Each row has a name. Each question is about the rows just above it. Places in a row count from 1.

Dav: [-3.01 -3.02 -6.27  4.70]
nesum: [ 5.66  9.30 -6.27 -6.27]
Kif: [-6.26 -6.26 -6.26 -3.01]
tamuk: [-3.01 -3.01 -6.27 -6.27]
Shared by Dav and Kif:  [-3.01]
Places of [-6.27] in row tamuk:  3 4
Shared by tamuk and Kif:  [-3.01]
Places of [-6.27] in row nesum:  3 4
The one value in tamuk and nesum:  [-6.27]
Every place of [-3.01] in Kif:  4
Which value is in both Dav and nesum?  [-6.27]

